In the rows, 128 means zero.
Facts:
baklam | ω ploso | ρ ploda
beflen | ω plastadri | ρ traflus
beplere | ω fodos | ρ floro
bovun | Σ mese | ω ploso | ρ kledis
brabri | ω fogil
bremu | Ψ stuvul | Σ peplik,statil,truflu,mutre | ω gropobrus | ρ gavu
brigran | ω boful
broplo | Ψ plitusum,beplere,mogik | Σ truflu | ω boful | ρ nogre
bropor | ω tezi | ρ kesur
brovubur | ω groso | ρ potraple
brudar | Ψ satroga | ω boful | ρ plobriston
budrar | Ψ floskar | Σ peplik | ω fogil | ρ pasker
busku | ω tezi
dabobos | ω rudol | ρ klugro
daflor | Σ bepago | ω rudol | ρ tritrak
desto | Σ sitidris,tupu | ω gropobrus | ρ dreplen
digunak | ω grutre | ρ tritun
drefa | ω lavuram
dreka | Σ bepago,pefim
dreplen | Σ pleklu | ω gropobrus | ρ gitrek
drerul | Σ mogik | ω reskiklas
drube | Σ satroga | ω reskiklas | ρ leferuk
dubul | Σ runil | ω vadrum
dufu | Σ zuzogrer,truril,fiklu | ω lavuram | ρ drefa
fatrel | Σ truril,tubun | ω groso
fatu | Σ stokem
feflu | Σ grutre | ω gubus | ρ grupar
fiklu | Ψ grulo,leferuk,talim | Σ pleklu,tupu | ω gubus | ρ klizodri
fitrus | Ψ gazitan | ω griskam
flasa | Ψ nekli | Σ bepago | ω tubun | ρ grulo
flefofin | ω flutul | ρ sitidris
flibra | Σ truflu | ω gubus | ρ feflu
floro | Ψ plastadri,bovun,floskar,sigutrok | Σ toru,dreka,feflu | ω fodos | ρ tropus
floskar | Σ mubrur | ω skodru | ρ mogik
foflek | Ψ vadrum | ω fatu | ρ grudim
fogil | Σ runil
gavu | ω gropobrus | ρ sigutrok
gazitan | ω kozik | ρ satroga
gebrur | Σ reskiklas
gidrane | ω droklur | ρ plikun
gilis | Σ pefim | ω grutre | ρ digunak
gitrek | Ψ gilis,rudol,grosam | Σ reskiklas,mese,pefim | ω gropobrus | ρ peplik
grakema | Σ truril,gebrur,tupu | ω kozik | ρ vaklo
gresor | ω skodru
griflek | Ψ mubrur | Σ gitrek | ω tubun | ρ flasa
grire | Ψ trovum,brovubur,stuvul,drerul,vadrum | ω ploso | ρ trovum
griskam | Ψ fatu | Σ drerul,zedrur
grosam | Σ griflek | ω tubun | ρ vemi
groso | Ψ trevus,flibra,plobriston,kozik
grovon | Ψ nekli | Σ tenofik | ω tupu
grudim | ω fatu
grulo | ω tubun | ρ zastil
grupar | Σ kefla | ω gubus | ρ fiklu
grutre | Ψ rigrer
gubrate | Ψ fogil | ω zafotu
gubus | Ψ brovubur,vaklo,moli
kapal | Ψ trigos,stagrar | ω droklur
kefla | Σ sitidris | ω ploso | ρ baklam
kesur | ω tezi | ρ busku
ketruzil | Ψ traflus,boful,tezi,satroga | Σ floskar | ω pefim
klabril | ω gubus | ρ flibra
kledis | Ψ grakema,peplik,moli,flefofin,daflor | ω ploso | ρ tumo
klidruk | Ψ fogil,klolas | ω skodru | ρ klolas
klizodri | ω gubus | ρ ploplun
klolas | ω skodru | ρ mese
klugro | Ψ tritrak,boful,munusul,satroga | Σ zedrur | ω rudol
kozik | Σ reskiklas,truril
leferuk | ω reskiklas | ρ drerul
mese | Σ dreka | ω skodru | ρ truful
mogik | Σ toru | ω skodru | ρ rigrer
moli | ω kozik
mubrur | Σ flibra,pefim | ω bepago | ρ pleklu
munusul | ω boful | ρ mutre
mutre | Σ mese,talim | ω boful | ρ skegrer
naple | Σ tenofik,kapal,pefim,satroga | ω tupu | ρ stuvul
nekli | ω vabra
nogre | Ψ dufu,soruda,truful | ω boful | ρ trevus
pamu | Ψ desto,flutul,sigutrok | ω gubus | ρ klabril
pasker | ω fogil | ρ brabri
peplik | ω gropobrus
plegrer | Ψ baklam,fodos | ω tifles | ρ zetribul
pleklu | ω bepago
plikun | ω droklur | ρ trigos
plitusum | Σ truflu | ω toru
plobriston | Σ bepago | ω boful | ρ brigran
ploda | Ψ toru,gresor | ω ploso | ρ grire
ploplun | Ψ sitidris,lavuram | Σ tritrak | ω gubus
ploso | Σ truril,mese,plegrer,trustel
potraple | Ψ toru,daflor,bepago | ω groso | ρ fatrel
rabo | Ψ grudim | ω draskin | ρ talim
reskiklas | Ψ tubun,flefofin,draskin
rigrer | Σ runil,kapal | ω skodru | ρ klidruk
rubrustem | ω droklur | ρ kapal
runil | Ψ baklam,grulo,klizodri | Σ bepago | ω kozik | ρ gazitan
ruzun | Ψ gilis | ω griskam | ρ fitrus
satroga | Σ runil | ω kozik | ρ moli
senol | Ψ rubrustem,soruda | ω ploso | ρ kefla
sigutrok | ω gropobrus | ρ truflu
siplim | Σ trevus,tubun | ω zafotu | ρ sisel
sisel | ω zafotu | ρ gubrate
sitidris | Σ tupu | ω flutul
skatru | Ψ dufu,gropobrus | ω pefim | ρ ketruzil
skegrer | Σ gebrur,traflus | ω boful | ρ broplo
skito | Σ pefim | ω dreka
skodru | Ψ busku,leferuk,drerul,tupu
soruda | ω groso | ρ brovubur
stagrar | ω groso | ρ soruda
statil | Ψ plastadri,leferuk | ω fatu | ρ foflek
stokem | ω rudol | ρ daflor
stuvul | ω tupu | ρ grovon
talim | Σ grudim | ω draskin
tenofik | Ψ trevus,digunak,daflor | Σ grudim | ω gebrur
tifles | Σ dreka
toru | Σ reskiklas
traflus | ω plastadri
trevus | Σ tubun,bepago | ω boful | ρ brudar
trigos | ω droklur | ρ rubrustem
tritrak | Σ runil | ω rudol | ρ dabobos
tritun | ω grutre
tropus | ω fodos
trovum | Σ fiklu,grulo | ω ploso | ρ bovun
truflu | Σ bepago | ω gropobrus | ρ desto
truful | ω skodru | ρ gresor
trunerek | ω dreka | ρ truril
truril | ω dreka | ρ skito
trustel | Σ grutre | ω griskam | ρ ruzun
tubun | Σ mubrur
tumo | Ψ klizodri | ω ploso
tupu | Σ truril,bepago
vabra | Ψ plitusum,plastadri,zedrur
vaklo | ω kozik | ρ runil
vemi | ω tubun | ρ griflek
zafotu | Ψ bropor
zastil | Σ satroga | ω tubun
zedrur | Σ tubun | ω stavan
zetribul | ω tifles
zuzogrer | Ψ pasker,zedrur,stagrar | Σ plikun,draskin | ω lavuram | ρ dufu

Known rows:
[119 150 119 140 123 126 126 152 140 112 118 128 122 127 138 116 125 108
 156 140 109 136 143 121 125 138 132 110 141] -> ketruzil
[129  92 164  82  76 128 159  16 124 132 111 174 121 120 151 149 149 119
 101 124 121 120  83  88 165 107 172 159 114] -> kledis
[122 121 138 191 143 100 104 120  98 117 140 148 142 147 129 117 148 152
 120 112 125 103 142 102 117 128 133 141 147] -> fogil
[132 121 124 113 121 133 123 137 125 122 134 119 130 120 131 133 126 130
 133 126 138 137 123 133 125 127 128 129 121] -> brabri
[125 126 116 119 123 132 116 156 126 122 140 113 129 121 128 132 130 132
 136 127 143 140 135 137 120 132 125 125 119] -> klabril
[137 117 131 110 119 133 131 116 124 126 130 125 130 124 135 133 124 133
 126 126 135 130 114 128 129 125 130 133 119] -> gazitan
[128 126 116 118 120 138 115 156 123 120 133 116 126 116 127 132 126 126
 137 124 137 147 130 142 121 128 127 126 123] -> pleklu
[125 126 117 118 124 132 117 156 126 121 140 114 129 120 127 133 128 131
 138 127 143 140 134 138 121 132 125 125 120] -> vemi
[111 136 130 140 136 123 136 128 146 129 116 136 124 135 129 116 125 121
 145 133 104 124 129 126 138 134 130 114 135] -> griflek
[150 109 129 118 154 149 132  74 137 139 108 117 135 128 152 128  89 148
 120 140 123 132 102 128 134 143 112  99 137] -> nogre
[124 123 118 117 124 133 116 154 125 118 138 114 129 119 127 134 127 130
 138 126 141 140 134 142 121 133 128 122 121] -> digunak
[118 130 110 123 125 133 108 176 127 120 144 107 129 119 125 132 133 131
 144 126 146 145 144 144 117 136 124 122 120] -> stokem
[121 141 135 125 142 110 147 150 148 125 131 127 134 141 120 118 122 121
 153 131 115 106 130 137 130 133 123 122 121] -> skito
[151 137 140 139 118 140 136  91 113 136 105 156 117 130 110 121 118 113
 106 121  98 138 107 131 131 102 129 139 136] -> desto
[119 142 122 150 135 120 127 162 135 123 130 132 124 136 114 112 129 123
 146 121 109 130 136 142 122 125 123 121 131] -> mogik
[123 128 141 171 135 110 107 131 105 108 129 138 140 136 128 118 136 139
 145 113 120 118 130 109 125 128 132 145 135] -> rigrer
[132 119 117 127 126 127 129 133 126 137 146 123 127 131 133 130 139 141
 107 126 144 124 135 129 119 125 124 126 126] -> flutul
[132 121 124 113 121 133 125 135 126 122 134 119 131 120 132 133 125 129
 133 126 138 135 124 134 125 127 127 131 119] -> drefa
[188  95 160  99 144 146 164  15 127 145 105 137 142 137 156 127  80 152
  94 128 112 107  61 117 139 118 111 128 125] -> brigran
[104 146 128 144 139 130 135 160 143 130 115 119 121 132 127 113 130 121
 148 131 113 133 136 124 137 135 121 135 138] -> floro

Rows:
No name comes twice in this set of rows, the named rows included.
[130 123 125 115 121 134 127 141 124 126 135 117 129 123 133 130 130 133
 129 125 140 137 124 131 125 128 124 136 119] : sigutrok
[145 110 168 130 119 125 155  21 124 135  96 165 131 138 149 123 118 132
 110 122  96 108  81  89 155 115 141 146 135] : ploplun
[118 139 126 145 133 121 126 164 133 120 130 127 128 132 118 114 127 123
 150 120 112 130 133 138 124 126 123 128 130] : talim
[132 156 142 131 151 121 109 142 106 122 119 125 138 126  92 150 120 107
 131 149 152 117 159 135 125 144 130 134 128] : daflor
[123 126 119 119 125 138 122 165 126 123 137 107 126 119 132 128 130 132
 136 123 143 143 130 136 124 129 120 143 121] : leferuk
[111 144 126 142  89 122 120 155 112 121 129 157 109 124  99 122 161 101
 131 115 111 148 142 131 127 101 152 151 128] : kefla
[123 126 148 196 134 101  94 128  88  93 128 142 147 139 136 112 141 146
 153 105 115 116 131  89 119 127 134 158 144] : tritrak
[149 166 161 116 154 120 133 107 106 133 106 129 141 132  91 153 113 100
 117 158 151  99 147 120 132 139 126 152 127] : truflu
[140 138 138 133 114 126 148  92 135 122 108 147 122 133 146 117 120 112
 133 139  99 124 114 106 136 125 136 123 140] : klugro
[136  92 171  79  74 130 172   4 123 137 107 173 119 123 156 145 149 120
  94 122 117 117  72  77 170 100 168 173 112] : tumo
[133 131 137 139 129 122 138 120 128 127 124 140 128 135 121 118 124 126
 132 122 109 121 117 130 130 119 127 131 127] : feflu
[149 106 145 101 116 134 145  73 124 131 123 140 132 125 140 136 119 134
 112 124 128 122  95 120 138 117 134 138 115] : moli
[111 119 129 103  87 122 130 140 119 119 143 137 119 117 126 140 162 118
 131 119 143 137 132 118 135 115 154 157 109] : baklam

Now the same objects, written a new way:
Known rows:
[126 113 110 143 117  97 128 127 132 146 126 125 111 140 149 142  87 135
 116 118 186 112 126 107 124 144 182 111 137 129  95 121 129 105 128 140
 172 129  92 122 105 132 124 138  94  85 105 166 109] -> drube
[139  70 161 130 135  82 114 140 135 132 122  97 136 133 162 114  63 111
 109 123 175 135 142  98  90 131 169 145 162 145 106  82 134  64  68 112
 161 140  89 165 102 117 123 121 138  84 122 175  84] -> mubrur
[108 133 101 136 145 154 134 133 150 132 137 126 149 127 135 138 141 135
 122 122 139 122 123 120 138 139 129 139 114 130 122 112 135 155 126 123
 126 111 124 155 121 131 126 149 111 120 132 112 115] -> dufu
[ 85 159  86 130 164 182 159 154 161 129 135 136 154 112 151 130 170 140
 119 133 133 131 121 124 143 163 108 146 116 126 105 137 127 163 145 152
 101  84 137 189 125 135 124 143 111 149 120  71 130] -> fiklu
[143 119 124 134 122 129 132 117 127 104 118 134 120 115 135 124 142 128
 116 115 113 144 117 143 122 105 124 124 118 113 121 143 117 121 151 130
 125 135 131 110 126 122 128 115 139 154 111 142 124] -> zafotu
[118 152 148 110 130 150 129 121 125 127 137 133 115 115 105 133 154 145
 143 145  81 139 140 136 153 134  76 131 133 123 159 135 136 151 130 120
 100 129 156 110 147 122 144 130 153 152 170  86 160] -> traflus
[137 158 140 110 121 146 122 116 116 133 150 131 121 131  95 134 152 144
 147 149  80 144 146 146 153 135  82 141 131 123 159 135 118 158 127 118
  93 124 151 109 138 119 140 137 159 138 180  93 146] -> gresor
[144 124 127 127 121 127 138 121 126 111 114 121 129 111 127 134 143 135
 118 110 113 136 118 128 118 104 127 119 117 118 129 142 133 125 149 119
 128 143 137  99 122 120 134 128 133 141 127 145 127] -> draskin
[119 137 131 117 129 139 116 121 129 123 142 139 115 131 119 123 146 128
 138 149 110 144 145 149 143 119 102 130 134 110 148 135 110 131 139 138
 117 117 145 119 140 125 128 125 152 150 134 104 135] -> potraple
[125 131 129 121 121 120 130 129 125 127 134 128 132 128 114 122 139 133
 132 139 133 125 131 127 134 117 125 117 129 117 143 128 128 125 131 131
 136 129 135 109 126 128 131 138 131 120 132 125 134] -> brovubur
[121 169 103 135 106 126 110  99 118 184 120 153  35 156 150 187  60 148
 143 108 139 117 157 113 153 207 166 117 152 151  79 164 125 146 172 158
 144 124 111  97 135 140 142 123  78 115 155 129 157] -> tritrak
[144 123 126 126 121 127 137 122 126 111 115 122 130 112 127 133 139 135
 118 110 113 134 118 130 115 106 127 121 117 119 128 142 132 125 147 118
 127 142 137 102 122 120 134 128 131 142 128 144 129] -> rudol
[128 108 167 115 153 146 102 119 141 133 143 110 114 120 158 131  90 127
 126 146  91 184 173 132 122 165  90 189 171 135 118  93 113 106  72 112
  93 111 117 184 126 101 141 118 188 136 182  92  94] -> gitrek
[142 118 160 116 137 134 108 124 127 138 141 106 127 131 136 129 100 124
 130 135 102 154 156 122 122 156 110 173 154 146 128  98 124 126  80 102
 101 125 119 164 122 108 134 125 161 115 181 116 112] -> mese
[124  82 127 154 150 106 127 136 137 140 123 104 120 122 154 139  96 118
 146 124 162 106 111 104 128 131 166 128 125 130 122 104 142  89  84 121
 164 125  97 146 120 125 116 138 119 100 110 141  89] -> mutre
[114 145 147 135 138 148 112 111 132 134 119 125 146 111 123 146  99 127
 116 142 109 147 150 125 123 150 106 133 151 135 120  89 154 133  94 118
 121 118 137 148 149 139 150 125 156 139 160 100 126] -> bovun
[152 123 133 128 127 130 130 137 116 129 110 124 147 126 126 129 120 110
 129 117 108 122 121 124 101 131 137 136 123 149 120 139 132 126 121 119
 109 141 131 146 128 126 125 114 129 131 130 135 121] -> plitusum
[125 152 141 102 122 123  87 154  97 144 124 139 135 198 125  95 116  75
 146 121 118  94 123 160  98 127 111 168 107 169 132 136 111 174 124 109
  83 143 144 183 171 136  90  71  85 139  88 127 171] -> flasa
[133  96 135 139 121  89 121 131 132 143 122 114 116 137 156 131  71 125
 113 119 180 126 136 101 108 142 178 127 153 136  97 107 131  83 103 130
 168 135  91 135 103 126 125 130 112  84 115 172  99] -> naple
[127 116 102 141 151 165 138 128 156 117 117 113 153 102 155 152 132 138
 105  90 119 139 116 116 120 132 133 152 110 132 104 116 140 149 132 107
 117 120 122 158 112 116 133 142 118 137 136 126  96] -> kozik

Rows:
No name comes twice in this set of rows, the named rows included.
[139 124 123 130 115 120 121 124 120 122 151 145 123 147 115 110 141 131
 129 146 137 135 132 148 142 116 127 124 126 112 136 128 100 126 131 137
 134 124 113 120 117 125 119 129 139 118 117 138 117] : klidruk
[118 114 116 154 109 103 117 120 129 118 122 156 151 134 116 109 112 119
 100 147 184 117 117 139 119 103 164  85 131 108 113 101 132 101 125 148
 185 126 104 121 125 151 124 122 119 110  70 165 110] : senol
[113 133 110 134 137 146 139 136 142 125 138 128 152 123 122 128 154 137
 124 128 137 119 116 124 142 122 123 124 110 124 136 118 133 150 129 125
 130 117 129 138 121 129 126 149 116 119 125 117 125] : truril
[138 157  98 133 113 134 112  93 124 162 103 137  53 140 157 190  71 135
 129  80 118 133 153 120 128 172 168 123 136 142  78 169 123 143 188 142
 131 130 124  92 131 133 137 119  89 138 147 146 138] : fogil
[131 103 132 143 151 113 124 136 118 133 127 122 114 141 143 118 118 100
 161 131 134 108 112 132 133 128 144 134 118 139 136 126 124 106  99 132
 133 122 118 154 149 138 103 115 129 131  99 125 117] : broplo
[114 169 126 129 110 149 106  96 124 191 124 172   7 144 146 194  58 161
 145 111 106 124 165 114 171 235 136 122 160 162  85 170 132 159 174 151
 124 130 114 103 142 134 155 112  92 135 181 109 176] : satroga
[152  96 128 146 124  92 133 134 129 131 138 114 143 140 144 112 100 129
 108 126 179 126 119 112 117 140 171 131 137 140 101 100 120 100  86 123
 155 127  79 150  91 127 120 139 119  73 118 172  89] : floskar
[113 141 128 140 119 131 111 109 124 119 126 153 141 127 108 120 125 120
 116 155 136 135 138 151 131 114 123 103 139 109 131 108 134 122 129 144
 146 119 134 119 146 148 135 122 143 142 108 124 127] : grire
[104 155 119 120 157 183 127 130 146 135 139 123 144 119 127 145 146 134
 136 126  89 136 139 130 148 157  84 161 119 141 137 115 137 177 120 113
  82 105 151 168 143 124 135 142 135 148 171  70 137] : fatrel
[104 109  72 156 148 146 147 148 163 129 137 128 176 133 146 131 137 133
 103 105 195  98  99 106 132 131 172 127  99 131 100 103 134 149 124 126
 158 104  97 175  92 136 108 162  74  86  90 147  86] : grakema
[119 141 143 124 146 143 128 121 117 137 131 117 102 114 111 149 151 127
 181 147  72 122 127 136 160 129  86 130 122 119 173 138 137 136 116 120
 104 123 160 107 165 125 136 133 154 157 160  74 149] : brigran
[138 151 137 114 118 138 124 118 115 130 147 131 126 134 100 130 150 141
 144 147  94 140 139 141 150 132  92 135 130 122 156 132 117 152 126 119
 104 128 142 109 132 119 138 138 151 128 169 105 143] : truful
[125 100 113 141 133 110 133 146 138 131 129 123 153 140 141 115 109 119
 111 113 186 105 113 108 115 123 173 124 123 139 112 106 134 118 112 125
 158 127 100 154 104 133 111 138  94  90  96 165 104] : siplim

The same objects again, as new rows of numbers:
Known rows:
[158 125 159 126  60 117 127 108  81 140  99 156 148 131 171 134 137 132
 133 169 123 131 137 175 130 137 153  99] -> drefa
[131 132 134 120 136 117 122 139 160 129 142 113 143 122 129 127 141 134
  95 121 122 125 131 112 135 130 128 140] -> feflu
[170 123 169 108  79 123 117 160 106 147 115 144 162 102 177 160 136 150
 103 177 115 109 140 147 139 134 146  94] -> grovon
[119 121 135 136 128 150 142 116 112 112 106 132 108 116 114 113 141 124
 149 138 143 136 117 144 132 132 105 147] -> stavan
[130 131 123 143 118 120 137 100 130 108 136 132 140 135 115 143 151 129
 131 138 136 140 120 137 131 106 143 113] -> truril
[173 115 191 100 176 178  84 183 100 135 144 113  71 142 114 110  74 136
 142 146 112  74 109 110 123 167 115 188] -> dreka
[150 108 143 138 154 152 129 162 141 129 126 143 124  91 118 188 139 142
  99 131 146 122 121 116 149 131  92 126] -> ploso
[163 118 149 134  70 119 143 126  64 157 107 182 122 114 175 156 140 133
 127 136 126 131 135 172 135 136 158  77] -> tumo
[108 140 101 125 194 118 120 147 182 127 163 102 112 132  83 101 120 125
 117  66 124 122 127  77 135 107 129 166] -> bremu
[ 98 136 117 138 138 117 139  95 139 133 130 115 116 150 122 103 137 107
 134  88 135 136 112 124 114 137 142 151] -> sigutrok
[156 128 176 122 101 110 106 164  95 153 114 145 163  95 202 171 141 146
 112 152 132 108 141 145 135 136 159 107] -> talim
[ 96 132  72 136 143 141 145  95 165 120 151 112  97 148  72  78 120 100
 133  83 129 143 118 108 118 112 114 142] -> rabo
[192 128 171  80 156 102  95 172  71 117 125 159 125 191 138 185  66 147
 151 192 117  92 113 137 123 126 156 124] -> plobriston
[174 128 160  94 177 101  90 168 108 109 144 149 140 188 116 187  75 142
 150 175 130  97 114 107 127 119 149 135] -> trevus
[133 172  99  55 223 108 149 195  91 123 141 109  81 183 118 175  57 140
 131 129  52 100 113 141 104 136 122 110] -> runil
[186 144 154  89 176 126 118 155  88 118 154 132  96 179 107 162  81 138
 137 164  92  98 101 143 118 124 151 134] -> flasa
[112 127 123 136 133 151 147 140  96 126 108 130 100 103 126 105 158 121
 151 121 135 136 105 148 131 118 125 139] -> vabra
[106 129  96 138 126 132 139  95 147 129 137 119 115 144  99  98 131 114
 133 104 129 140 126 125 118 128 120 127] -> plikun
[112 133 125 146 130 115 133 102 115 130 120 130 120 135 151 123 128 111
 148 103 143 137 128 138 115 132 152 122] -> leferuk
[105 127 102 140 127 134 135  80 159 128 135 116 122 158 100 111 121 104
 129 118 135 144 116 118 110 133 113 142] -> soruda

Rows:
No name comes twice in this set of rows, the named rows included.
[181 108 192 108  62 142  80 178 130 171 136 130 145  86 170  91 142 139
  88 139 116  89 144 116 146 158 151 140] : gitrek
[145 135 148 116 130 116 118 140 145 128 138 123 154 121 136 145 147 136
  99 133 120 121 130 123 136 133 134 125] : grupar
[ 87 146  69 107 155 129 145 155 165 133 136  77 137 127 146 161  83 136
 110 132  87 121 152 117 109 141  86 104] : rigrer
[122 123 116 130 121 142 141 125 112 129 102 144 109 104 100 102 143 132
 157 139 125 144 128 137 137 114 107 149] : groso
[158 110 165 130  98 158  87 158 130 157 152 113 143 107 162 128 102 137
 116 153 117  90 146 117 126 138 145 115] : mese
[123 131 126 134 116 114 123  91 131 143 117 139 131 140 119 115 114 125
 146 133 132 143 142 127 124 125 134 140] : digunak
[128 121 154 127 153 146 126 149 133 113 121 115 131 100 133 150 136 138
 124 148 142 124 124 126 135 137  96 146] : fatu
[119 137 134 129 130 126 136 127 102 129  95 142 104 105 109  88 151 138
 158 124 130 144 133 137 146 117 123 164] : gubus
[141 136 167 132  94 103 130 103  85 137 105 144 139 129 172 125 153 128
 132 139 133 133 130 163 127 143 161 119] : klizodri
[101 132 102 149 167 152 117 144 179 134 168  79 138 118 120 135 115 122
 113 104 132 116 124  92 117 114 130 128] : mogik
[143 131 165 133  82 109 123 112  67 146  94 157 136 119 186 144 140 132
 145 149 135 132 141 166 127 138 165 105] : busku

